Below are the code and all the weights of a small trained network. Each question names an input and a target symbol and asks about switching units off, where a switched-off unit gives its printed mean instead of its output.

import numpy as np


def w(rows, s, z=0):
    codes = np.array(rows[::2]) - 128.0
    scale = np.full(codes.shape[1], s)
    scale[-1] = z or s
    return codes * scale


def norm(h):
    return h / np.sqrt((h * h).mean(-1, keepdims=True) + 1e-5)


def f(y):
    return y / 2 * (1 + np.tanh(0.7978845608 * (y + 0.044715 * y**3)))


def softmax(a):
    e = np.exp(a - a.max(-1, keepdims=True))
    return e / e.sum(-1, keepdims=True)


def log_softmax(a):
    a = a - a.max(-1, keepdims=True)
    return a - np.log(np.exp(a).sum(-1, keepdims=True))


def net(x, mask):
    ids = ['βγδεηθλμτφψω'.index(c) for c in x.split()]
    T = len(ids)
    res = E[ids] + P[:T]
    u = 0
    for l in range(2):
        q, k, v = (norm(res) @ M[l].T for M in (Q, K, V))
        z = softmax(np.where(np.tri(T) > 0, q @ k.T / 3**0.5, -1e9)) @ v
        res = res + np.where(mask[u], z, O[l][:, -1]) @ O[l][:, :-1]
        u += 1
        y = f(norm(res) @ A[l][:, :-1].T + A[l][:, -1])
        res = res + np.where(mask[u : u + 16], y, B[l][:, -1]) @ B[l][:, :-1]
        u += 16
    return log_softmax(norm(res)[-1] @ U[:, :-1].T + U[:, -1])


Q, K, V, O, A, B = {}, {}, {}, {}, {}, {}
E = w([
[165,189,80,98,146,84,158,122,163,230],'β',
[142,13,123,176,129,159,138,155,163,27],'γ',
[170,116,151,124,130,249,147,150,137,142],'δ',
[155,124,101,161,159,86,109,146,197,99],'ε',
[194,187,97,98,131,98,205,62,86,106],'η',
[154,204,45,154,180,82,138,133,123,105],'θ',
[92,118,141,111,122,48,22,117,60,133],'λ',
[78,131,104,107,121,101,164,161,185,81],'μ',
[70,216,192,132,166,115,178,133,133,177],'τ',
[158,145,80,226,61,110,92,16,114,124],'φ',
[139,66,95,98,159,110,134,64,127,115],'ψ',
[162,145,94,129,9,84,104,92,91,118],'ω',
],0.022)
P = w([
[200,9,45,76,171,89,193,47,67,197],'0',
[199,114,207,221,148,55,107,102,139,122],'1',
[185,85,96,112,165,169,50,46,208,205],'2',
[163,56,23,74,153,115,202,119,67,140],'3',
[147,150,208,177,151,51,100,93,122,102],'4',
[169,110,86,117,155,175,51,75,195,164],'5',
[128,78,31,84,142,127,204,163,73,134],'6',
[114,167,202,170,137,62,103,106,120,82],'7',
[136,120,78,118,153,178,52,89,188,144],'8',
[110,106,46,89,116,142,194,192,78,144],'9',
[84,187,197,161,106,73,107,102,120,66],'10',
[101,125,71,126,143,191,43,88,181,123],'11',
[104,81,41,94,114,137,219,194,92,163],'12',
],0.012)
Q[0] = w([
[167,156,187,163,105,172,39,2,195,120],'0.h1',
[118,84,12,68,218,135,251,183,118,84],'0.h1',
[141,207,76,169,99,123,132,93,230,87],'0.h1',
],0.0093)
K[0] = w([
[233,82,130,113,247,149,166,104,232,72],'0.h1',
[20,145,51,173,65,194,4,51,61,40],'0.h1',
[142,171,54,180,169,83,203,211,255,120],'0.h1',
],0.0072)
V[0] = w([
[162,129,106,190,92,150,235,42,173,156],'0.h1',
[135,138,97,220,1,129,145,68,150,129],'0.h1',
[130,115,143,183,226,168,206,43,192,103],'0.h1',
],0.0061)
O[0] = w([
[42,190,81,143,75,181,97,167,87,76,252],'0.h1',
[151,137,121,100,2,158,95,105,167,122,234],'0.h1',
[9,123,151,86,33,170,212,72,199,67,213],'0.h1',
],0.0093,0.0035)
A[0] = w([
[186,163,224,115,133,251,101,148,124,134,3],'0.n1',
[155,100,73,75,71,136,153,78,144,185,73],'0.n2',
[231,155,212,238,119,147,108,81,140,50,46],'0.n3',
[185,164,91,45,183,203,94,177,158,158,61],'0.n4',
[109,137,244,154,130,129,187,137,186,144,110],'0.n5',
[82,168,156,67,129,148,102,151,192,101,10],'0.n6',
[177,97,49,157,96,70,137,168,103,142,139],'0.n7',
[179,173,156,194,92,114,117,101,55,153,59],'0.n8',
[112,50,254,123,53,71,42,171,104,85,55],'0.n9',
[87,104,70,97,82,207,58,165,119,162,72],'0.n10',
[147,136,205,159,137,163,119,47,103,77,138],'0.n11',
[144,58,86,115,103,110,118,150,24,74,99],'0.n12',
[155,97,93,112,112,212,98,70,94,114,16],'0.n13',
[70,71,197,37,156,216,184,181,95,111,192],'0.n14',
[93,195,132,164,157,85,145,152,6,101,15],'0.n15',
[116,150,221,139,103,120,230,137,58,118,100],'0.n16',
],0.011,0.0068)
B[0] = w([
[148,195,182,34,190,150,111,181,175,143,135],'0.n1',
[91,164,115,146,171,158,146,161,80,100,219],'0.n2',
[94,48,152,136,162,114,129,56,99,146,183],'0.n3',
[120,105,149,168,81,103,79,179,71,173,168],'0.n4',
[207,190,129,163,102,176,119,182,91,107,171],'0.n5',
[159,162,196,120,137,193,154,122,84,126,154],'0.n6',
[120,135,129,102,168,130,139,177,87,126,254],'0.n7',
[90,78,104,146,128,146,118,157,224,83,160],'0.n8',
[117,245,145,85,141,102,143,157,55,62,178],'0.n9',
[137,115,53,210,94,127,174,143,109,124,199],'0.n10',
[92,135,119,103,156,199,124,154,166,132,178],'0.n11',
[125,91,154,136,134,206,62,161,136,200,210],'0.n12',
[123,151,72,142,143,54,160,171,148,125,157],'0.n13',
[138,141,132,151,139,55,135,10,149,139,194],'0.n14',
[94,162,98,123,91,94,163,148,202,169,142],'0.n15',
[142,123,91,177,106,83,28,126,81,183,154],'0.n16',
],0.013,0.0066)
Q[1] = w([
[123,171,86,149,94,206,184,103,238,220],'1.h1',
[183,125,91,192,141,170,254,35,175,141],'1.h1',
[35,229,145,119,218,12,109,214,49,140],'1.h1',
],0.009)
K[1] = w([
[56,163,111,216,213,245,127,56,120,145],'1.h1',
[86,116,100,126,183,155,235,6,190,141],'1.h1',
[84,180,46,94,54,49,137,206,2,152],'1.h1',
],0.0093)
V[1] = w([
[163,172,108,214,122,123,255,201,73,210],'1.h1',
[175,77,144,66,109,123,125,135,205,80],'1.h1',
[105,125,137,113,8,216,127,135,82,108],'1.h1',
],0.0039)
O[1] = w([
[152,143,136,71,61,131,186,23,197,192,202],'1.h1',
[118,87,21,253,254,147,176,86,171,173,3],'1.h1',
[174,6,134,101,91,133,81,153,66,158,173],'1.h1',
],0.0064,0.0018)
A[1] = w([
[120,135,129,168,128,101,168,53,231,69,115],'1.n1',
[96,116,69,180,97,77,155,111,124,158,77],'1.n2',
[111,121,145,127,87,167,15,82,133,42,224],'1.n3',
[99,37,139,113,114,77,174,151,205,107,51],'1.n4',
[207,124,207,134,229,79,108,130,112,160,20],'1.n5',
[167,78,144,166,188,162,24,98,222,166,71],'1.n6',
[107,123,142,100,143,208,148,101,219,74,43],'1.n7',
[135,135,183,168,124,217,38,148,73,120,27],'1.n8',
[107,130,125,184,125,131,124,183,58,115,178],'1.n9',
[158,119,22,93,117,158,125,168,138,114,128],'1.n10',
[110,185,94,119,128,140,120,152,72,171,106],'1.n11',
[147,29,153,141,181,144,155,76,89,90,21],'1.n12',
[184,174,88,141,155,151,147,218,107,176,1],'1.n13',
[68,118,215,145,114,34,121,95,89,99,23],'1.n14',
[98,97,172,169,87,182,96,196,124,252,10],'1.n15',
[157,129,78,145,86,184,169,150,146,91,72],'1.n16',
],0.013,0.0049)
B[1] = w([
[122,117,97,87,67,154,73,118,157,152,251],'1.n1',
[193,121,122,127,125,170,207,158,87,98,173],'1.n2',
[138,149,159,115,116,103,191,72,152,204,253],'1.n3',
[47,111,144,155,84,100,95,138,95,38,150],'1.n4',
[177,81,102,77,171,2,176,65,127,54,144],'1.n5',
[249,82,157,32,148,68,146,120,157,97,177],'1.n6',
[108,85,135,56,167,105,147,225,92,140,197],'1.n7',
[78,60,142,99,126,179,88,91,40,104,174],'1.n8',
[166,79,88,103,100,97,189,191,89,138,218],'1.n9',
[154,180,176,168,89,94,70,95,108,111,230],'1.n10',
[106,81,157,131,134,101,81,146,174,146,212],'1.n11',
[86,195,163,247,123,132,100,147,101,172,166],'1.n12',
[132,89,128,136,164,217,145,131,212,140,208],'1.n13',
[184,216,116,124,123,130,73,132,157,95,175],'1.n14',
[196,64,98,200,119,160,28,211,88,127,185],'1.n15',
[134,167,195,198,210,54,170,159,98,99,184],'1.n16',
],0.012,0.011)
U = w([
[47,103,133,102,148,164,197,172,133,193,112],'β',
[91,41,186,191,88,142,157,98,196,112,123],'γ',
[180,100,68,153,97,201,206,69,157,173,82],'δ',
[70,175,140,121,193,86,62,188,121,66,84],'ε',
[123,107,118,90,58,103,121,110,45,176,2],'η',
[123,168,148,175,169,188,152,152,249,139,147],'θ',
[191,92,134,96,175,77,136,139,167,121,128],'λ',
[116,141,45,106,116,203,101,116,154,56,145],'μ',
[168,174,86,202,149,75,39,55,179,130,111],'τ',
[186,161,148,186,104,147,222,169,136,106,136],'φ',
[75,132,166,184,161,208,145,79,113,153,221],'ψ',
[172,104,124,148,85,216,61,183,129,137,151],'ω',
],0.012,0.0065)

Each question gives the input, a string of symbols that net reads in full, and the target symbol t.
The units are the heads (3 rows each of Q, K, V and O) and the neurons (one row each of A and B). Each row of codes is followed by its name. A weight is (code - 128) times the scale printed after its matrix; where a second scale follows, it is the last column's (O, A, B and U).
mask holds one flag per unit, layer by layer, with each layer's heads first. A switched-off unit (its flag False) gives its mean, the last column of its rows in O or B, instead of its output. The means were averaged over made-up inputs and are rounded, as every weight is.
A unit's drop is (log p(t) with every unit on - log p(t) with that unit switched off) / (log p(t) with every unit on - log p(t) with every unit switched off).
The circuit of an input: a set's keep is (log p(t) with only the set's units on - log p(t) with every unit switched off) / (log p(t) with every unit on - log p(t) with every unit switched off). Starting from the 12 units with the biggest drops (on a tie, the unit counted first), units are removed one at a time, each time the one whose removal leaves the highest keep (on an exact tie, the one counted first), for as long as the keep stays at least 0.8.
circuit, biggest first: the units of the circuit, biggest drop first
k most important neurons: the k neurons with the biggest drops, biggest first
k most important neurons of layer l: the k neurons of layer l with the biggest drops, biggest first
input ε δ ω γ ψ γ η ε β θ, target ω: circuit, biggest first	[0.h1, 1.n13]
input ε ω τ β ε ε ε δ ε δ ψ, target β: circuit, biggest first	[0.n11, 1.n7]
input β τ β, target ω: circuit, biggest first	[0.n4, 1.n15]
input β β λ ω ω ω ε ε, target τ: circuit, biggest first	[0.n3, 1.n14]
input δ ε φ ε γ, target ψ: circuit, biggest first	[0.n3, 1.n12]
input ψ ε μ φ λ λ β γ ε δ, target λ: circuit, biggest first	[0.h1, 1.n5]
input ε ω γ φ ω φ ε ψ ω ψ, target ω: circuit, biggest first	[0.n12]
input θ β μ, target β: circuit, biggest first	[1.n7, 0.h1]
input γ β τ γ ω λ θ ω ε δ δ, target λ: circuit, biggest first	[0.n1, 0.n14, 1.n5]
input δ γ η β ε ω ε ω ε ε φ, target γ: circuit, biggest first	[0.n8, 0.n3]
input δ ε ε μ β ε ε μ ε δ ε ε δ, target δ: 3 most important neurons	[0.n14, 0.n10, 1.n2]
input β ω μ η δ τ ε ω φ, target δ: 2 most important neurons	[1.n2, 0.n3]
input ε β μ τ, target τ: 2 most important neurons	[0.n14, 0.n16]
input γ δ ε γ, target γ: 3 most important neurons of layer 1	[1.n12, 1.n4, 1.n6]
input ε ε ε ε δ γ γ γ λ ε ψ β ε, target λ: circuit, biggest first	[0.h1]
input τ ε λ θ ε δ ω γ τ β β, target θ: 2 most important neurons	[0.n14, 0.n12]
input β τ ε γ γ ε, target λ: 2 most important neurons of layer 1	[1.n6, 1.n7]
input τ μ θ δ, target δ: 3 most important neurons	[0.n14, 1.n2, 0.n10]
input ψ δ τ, target ψ: 2 most important neurons	[0.n5, 0.n6]
input β θ ε γ μ, target φ: most important neuron of layer 0	[0.n5]
input ψ ψ η ε ε, target τ: 3 most important neurons	[0.n3, 0.n12, 1.n12]
input ε λ λ ε ω ω δ ε, target η: 2 most important neurons of layer 0	[0.n5, 0.n14]
input λ ε ε η ε ε γ, target λ: 2 most important neurons	[1.n5, 1.n6]
input θ γ γ ψ, target ψ: 2 most important neurons	[0.n12, 1.n12]
input γ θ ε γ μ δ φ η, target δ: 2 most important neurons	[0.n16, 1.n2]
input ε η β θ ε μ ψ ε ψ, target μ: 2 most important neurons of layer 1	[1.n1, 1.n3]
input ε μ φ ε θ ε ω ε δ, target θ: 4 most important neurons	[0.n1, 0.n10, 0.n13, 0.n14]
input λ ε ω γ μ, target φ: 2 most important neurons of layer 0	[0.n5, 0.n12]
input β ε ε ε θ ψ, target μ: 2 most important neurons	[0.n13, 1.n1]
input θ μ τ ε ψ ε θ ω ε β ψ λ, target η: most important neuron	[0.n10]
